Below are the code and all the weights of a small trained network. Each question names an input and a target symbol and asks about switching units off, where a switched-off unit gives its printed mean instead of its output.

import numpy as np


def w(rows, s, z=0):
    codes = np.array(rows[::2]) - 128.0
    scale = np.full(codes.shape[1], s)
    scale[-1] = z or s
    return codes * scale


def f(y):
    return np.maximum(y, 0)


def softmax(a):
    e = np.exp(a - a.max(-1, keepdims=True))
    return e / e.sum(-1, keepdims=True)


def log_softmax(a):
    a = a - a.max(-1, keepdims=True)
    return a - np.log(np.exp(a).sum(-1, keepdims=True))


def net(x, mask):
    ids = ['γδλμξσ'.index(c) for c in x.split()]
    T = len(ids)
    res = E[ids] + P[:T]
    r = res
    for j in range(2):
        rows = slice(2 * j, 2 * j + 2)
        q, k, v = (r @ M[0][rows].T for M in (Q, K, V))
        z = softmax(np.where(np.tri(T) > 0, q @ k.T / 2**0.5, -1e9)) @ v
        o = O[0][rows]
        res = res + np.where(mask[j], z, o[:, -1]) @ o[:, :-1]
    y = f(res @ A[0][:, :-1].T + A[0][:, -1])
    res = res + np.where(mask[2:10], y, B[0][:, -1]) @ B[0][:, :-1]
    return log_softmax(res[-1] @ U[:, :-1].T + U[:, -1])


Q, K, V, O, A, B = {}, {}, {}, {}, {}, {}
E = w([
[59,118,97],'γ',
[161,41,247],'δ',
[149,239,78],'λ',
[103,153,228],'μ',
[245,229,174],'ξ',
[193,42,34],'σ',
],0.011)
P = w([
[3,63,177],'0',
[114,131,203],'1',
[157,163,186],'2',
[183,179,187],'3',
[184,187,196],'4',
[161,212,146],'5',
[200,201,110],'6',
[182,181,162],'7',
[149,152,207],'8',
],0.0028)
Q[0] = w([
[162,158,172],'head 0',
[148,164,255],'head 0',
[116,120,213],'head 1',
[24,208,206],'head 1',
],0.0089)
K[0] = w([
[144,133,127],'head 0',
[194,149,46],'head 0',
[235,248,255],'head 1',
[152,92,65],'head 1',
],0.009)
V[0] = w([
[101,176,199],'head 0',
[1,126,157],'head 0',
[107,159,142],'head 1',
[117,60,147],'head 1',
],0.01)
O[0] = w([
[149,205,251,211],'head 0',
[40,155,175,1],'head 0',
[79,187,80,133],'head 1',
[2,24,113,238],'head 1',
],0.0067,0.0019)
A[0] = w([
[8,146,85,116],'neuron 0',
[158,167,93,255],'neuron 1',
[149,101,119,100],'neuron 2',
[133,74,177,142],'neuron 3',
[129,83,170,85],'neuron 4',
[122,138,210,110],'neuron 5',
[165,75,165,80],'neuron 6',
[153,82,161,100],'neuron 7',
],0.012,0.0063)
B[0] = w([
[180,56,233,156],'neuron 0',
[123,88,44,229],'neuron 1',
[191,233,254,149],'neuron 2',
[30,103,45,255],'neuron 3',
[81,158,55,197],'neuron 4',
[109,206,165,244],'neuron 5',
[130,191,73,206],'neuron 6',
[83,204,83,202],'neuron 7',
],0.0056,0.0062)
U = w([
[166,12,254,105],'γ',
[26,162,85,117],'δ',
[128,231,52,1],'λ',
[117,182,231,173],'μ',
[252,203,184,102],'ξ',
[188,1,72,242],'σ',
],0.0068,0.004)

Each question gives the input, a string of symbols that net reads in full, and the target symbol t.
The units are the heads (2 rows each of Q, K, V and O) and the neurons (one row each of A and B). Each row of codes is followed by its name. A weight is (code - 128) times the scale printed after its matrix; where a second scale follows, it is the last column's (O, A, B and U).
mask holds one flag per unit, heads first, then neurons. A switched-off unit (its flag False) gives its mean, the last column of its rows in O or B, instead of its output. The means were averaged over made-up inputs and are rounded, as every weight is.
A unit's drop is (log p(t) with every unit on - log p(t) with that unit switched off) / (log p(t) with every unit on - log p(t) with every unit switched off).
The circuit of an input: a set's keep is (log p(t) with only the set's units on - log p(t) with every unit switched off) / (log p(t) with every unit on - log p(t) with every unit switched off). Starting from all 10 units, units are removed one at a time, each time the one whose removal leaves the highest keep (on an exact tie, the one counted first), for as long as the keep stays at least 0.8.
units of the circuit, in order: the units of the circuit, biggest drop first
top k neurons: the k neurons with the biggest drops, biggest first
which heads matter: for each layer, one digit per head in row order, 1 if its drop is at least 0.15 and else 0, layers parted by /
drop of u: that unit's drop, to one decimal
input σ δ λ, target σ: top 2 neurons	(neuron 5; neuron 1)
input γ σ λ λ σ δ γ, target σ: which heads matter	00
input ξ μ δ λ μ μ μ γ, target μ: which heads matter	10
input ξ ξ λ λ, target ξ: top neuron	(neuron 3)
input μ ξ δ σ μ σ ξ, target σ: units of the circuit, in order	(head 0; neuron 1)
input σ μ δ, target δ: units of the circuit, in order	(neuron 3; neuron 7; neuron 4)
input δ μ γ, target γ: which heads matter	00
input δ δ ξ μ δ ξ μ, target ξ: units of the circuit, in order	(head 1; head 0)
input μ λ γ, target μ: drop of head 0	0.7
input δ δ γ μ δ δ δ δ δ, target δ: drop of head 1	0.2
input σ δ σ γ, target σ: drop of neuron 6	0.0
